Here is a tiny trained network, its code and every weight. The questions are about switching its units off for an input and a target symbol, where a switched-off unit gives its printed mean instead of its output.

import numpy as np


def w(rows, s, z=0):
    codes = np.array(rows[::2]) - 128.0
    scale = np.full(codes.shape[1], s)
    scale[-1] = z or s
    return codes * scale


def norm(h):
    return h / np.sqrt((h * h).mean(-1, keepdims=True) + 1e-5)


def f(y):
    return np.maximum(y, 0)


def softmax(a):
    e = np.exp(a - a.max(-1, keepdims=True))
    return e / e.sum(-1, keepdims=True)


def log_softmax(a):
    a = a - a.max(-1, keepdims=True)
    return a - np.log(np.exp(a).sum(-1, keepdims=True))


def net(x, mask):
    ids = ['βεθλξτφψω'.index(c) for c in x.split()]
    T = len(ids)
    res = E[ids] + P[:T]
    r = norm(res)
    for j in range(2):
        rows = slice(4 * j, 4 * j + 4)
        q, k, v = (r @ M[0][rows].T for M in (Q, K, V))
        z = softmax(np.where(np.tri(T) > 0, q @ k.T / 4**0.5, -1e9)) @ v
        o = O[0][rows]
        res = res + np.where(mask[j], z, o[:, -1]) @ o[:, :-1]
    y = f(norm(res) @ A[0][:, :-1].T + A[0][:, -1])
    res = res + np.where(mask[2:18], y, B[0][:, -1]) @ B[0][:, :-1]
    return log_softmax(norm(res)[-1] @ U[:, :-1].T + U[:, -1])


Q, K, V, O, A, B = {}, {}, {}, {}, {}, {}
E = w([
[2,107,98],'β',
[156,140,96],'ε',
[138,102,123],'θ',
[194,176,81],'λ',
[101,72,178],'ξ',
[72,110,84],'τ',
[133,85,171],'φ',
[16,58,181],'ψ',
[138,118,102],'ω',
],0.0081)
P = w([
[148,114,84],'0',
[150,149,135],'1',
[163,5,106],'2',
[77,126,112],'3',
[164,176,193],'4',
[98,68,52],'5',
[94,104,154],'6',
[132,195,183],'7',
[209,78,57],'8',
[101,129,142],'9',
[183,160,227],'10',
],0.013)
Q[0] = w([
[122,64,102],'head 1',
[83,165,157],'head 1',
[36,199,208],'head 1',
[112,89,73],'head 1',
[246,145,162],'head 2',
[202,216,30],'head 2',
[151,157,121],'head 2',
[142,122,71],'head 2',
],0.013)
K[0] = w([
[134,233,200],'head 1',
[107,39,105],'head 1',
[152,68,110],'head 1',
[94,145,254],'head 1',
[59,104,122],'head 2',
[35,169,168],'head 2',
[136,128,110],'head 2',
[151,180,179],'head 2',
],0.012)
V[0] = w([
[132,87,166],'head 1',
[188,208,186],'head 1',
[18,192,97],'head 1',
[182,238,58],'head 1',
[41,65,102],'head 2',
[255,36,48],'head 2',
[118,62,144],'head 2',
[171,173,132],'head 2',
],0.0099)
O[0] = w([
[247,44,163,138],'head 1',
[124,168,123,97],'head 1',
[2,55,144,81],'head 1',
[33,248,42,110],'head 1',
[86,108,131,145],'head 2',
[153,152,94,255],'head 2',
[149,165,74,153],'head 2',
[108,90,125,116],'head 2',
],0.0084,0.0091)
A[0] = w([
[121,202,206,254],'neuron 1',
[114,216,138,123],'neuron 2',
[45,97,115,143],'neuron 3',
[55,255,123,114],'neuron 4',
[141,157,100,144],'neuron 5',
[159,129,252,118],'neuron 6',
[182,68,159,156],'neuron 7',
[87,33,38,142],'neuron 8',
[172,69,61,191],'neuron 9',
[147,30,122,128],'neuron 10',
[115,145,39,116],'neuron 11',
[140,220,111,156],'neuron 12',
[142,162,226,170],'neuron 13',
[86,17,114,126],'neuron 14',
[79,116,242,101],'neuron 15',
[136,149,168,155],'neuron 16',
],0.012,0.0049)
B[0] = w([
[50,161,85,191],'neuron 1',
[95,120,166,155],'neuron 2',
[141,174,127,157],'neuron 3',
[67,99,254,162],'neuron 4',
[120,147,148,170],'neuron 5',
[139,165,115,209],'neuron 6',
[86,106,192,237],'neuron 7',
[158,142,78,204],'neuron 8',
[157,108,180,254],'neuron 9',
[136,126,164,202],'neuron 10',
[149,142,142,192],'neuron 11',
[68,129,139,193],'neuron 12',
[102,157,65,189],'neuron 13',
[105,76,95,184],'neuron 14',
[65,71,213,147],'neuron 15',
[127,159,99,157],'neuron 16',
],0.0093,0.0079)
U = w([
[63,84,118,104],'β',
[29,142,179,53],'ε',
[238,190,82,200],'θ',
[74,109,192,252],'λ',
[146,87,181,79],'ξ',
[85,106,3,145],'τ',
[213,93,202,96],'φ',
[92,35,213,110],'ψ',
[83,233,139,60],'ω',
],0.012,0.0032)

Each question gives the input, a string of symbols that net reads in full, and the target symbol t.
The units are the heads (4 rows each of Q, K, V and O) and the neurons (one row each of A and B). Each row of codes is followed by its name. A weight is (code - 128) times the scale printed after its matrix; where a second scale follows, it is the last column's (O, A, B and U).
mask holds one flag per unit, heads first, then neurons. A switched-off unit (its flag False) gives its mean, the last column of its rows in O or B, instead of its output. The means were averaged over made-up inputs and are rounded, as every weight is.
A unit's drop is (log p(t) with every unit on - log p(t) with that unit switched off) / (log p(t) with every unit on - log p(t) with every unit switched off).
The circuit of an input: a set's keep is (log p(t) with only the set's units on - log p(t) with every unit switched off) / (log p(t) with every unit on - log p(t) with every unit switched off). Starting from the 12 units with the biggest drops (on a tie, the unit counted first), units are removed one at a time, each time the one whose removal leaves the highest keep (on an exact tie, the one counted first), for as long as the keep stays at least 0.8.
units of the circuit, in order: the units of the circuit, biggest drop first
k most important neurons: the k neurons with the biggest drops, biggest first
heads that matter: for each layer, one digit per head in row order, 1 if its drop is at least 0.15 and else 0, layers parted by /
input τ λ τ τ φ λ, target φ: heads that matter	01
input θ τ ε θ φ, target ω: most important neuron	[neuron 1]
input θ θ β ψ τ ξ ξ φ τ θ θ, target ω: units of the circuit, in order	[neuron 1; neuron 13]
input λ θ φ, target θ: heads that matter	10
input ξ τ τ, target τ: units of the circuit, in order	[head 1; neuron 8; neuron 7]
input φ τ θ θ θ ε, target θ: heads that matter	10
input θ τ φ, target τ: units of the circuit, in order	[head 1; neuron 8; neuron 7]
input ψ τ τ τ ε φ, target ε: units of the circuit, in order	[head 1; neuron 4]
input θ τ ε, target τ: units of the circuit, in order	[head 1; neuron 8]
input θ φ ψ θ λ τ τ φ θ τ ε, target ω: heads that matter	00
input θ τ θ ω ω, target ω: 2 most important neurons	[neuron 6; neuron 14]
input τ θ τ θ ψ λ τ ε, target ε: heads that matter	01
input τ θ τ θ, target θ: heads that matter	11
input τ β τ β λ θ λ θ ψ, target θ: units of the circuit, in order	[neuron 7; head 1; neuron 11; neuron 1]
input φ θ ψ ψ τ θ θ θ φ τ, target φ: heads that matter	00
input τ τ θ β τ β ω τ ω, target τ: units of the circuit, in order	[head 1]
input τ τ τ τ ω, target ε: heads that matter	11
input ψ θ θ β φ λ θ τ θ, target τ: heads that matter	11
input τ θ τ θ θ θ θ θ, target ε: heads that matter	11
input φ τ θ, target τ: heads that matter	10
input λ θ λ, target θ: units of the circuit, in order	[head 1]
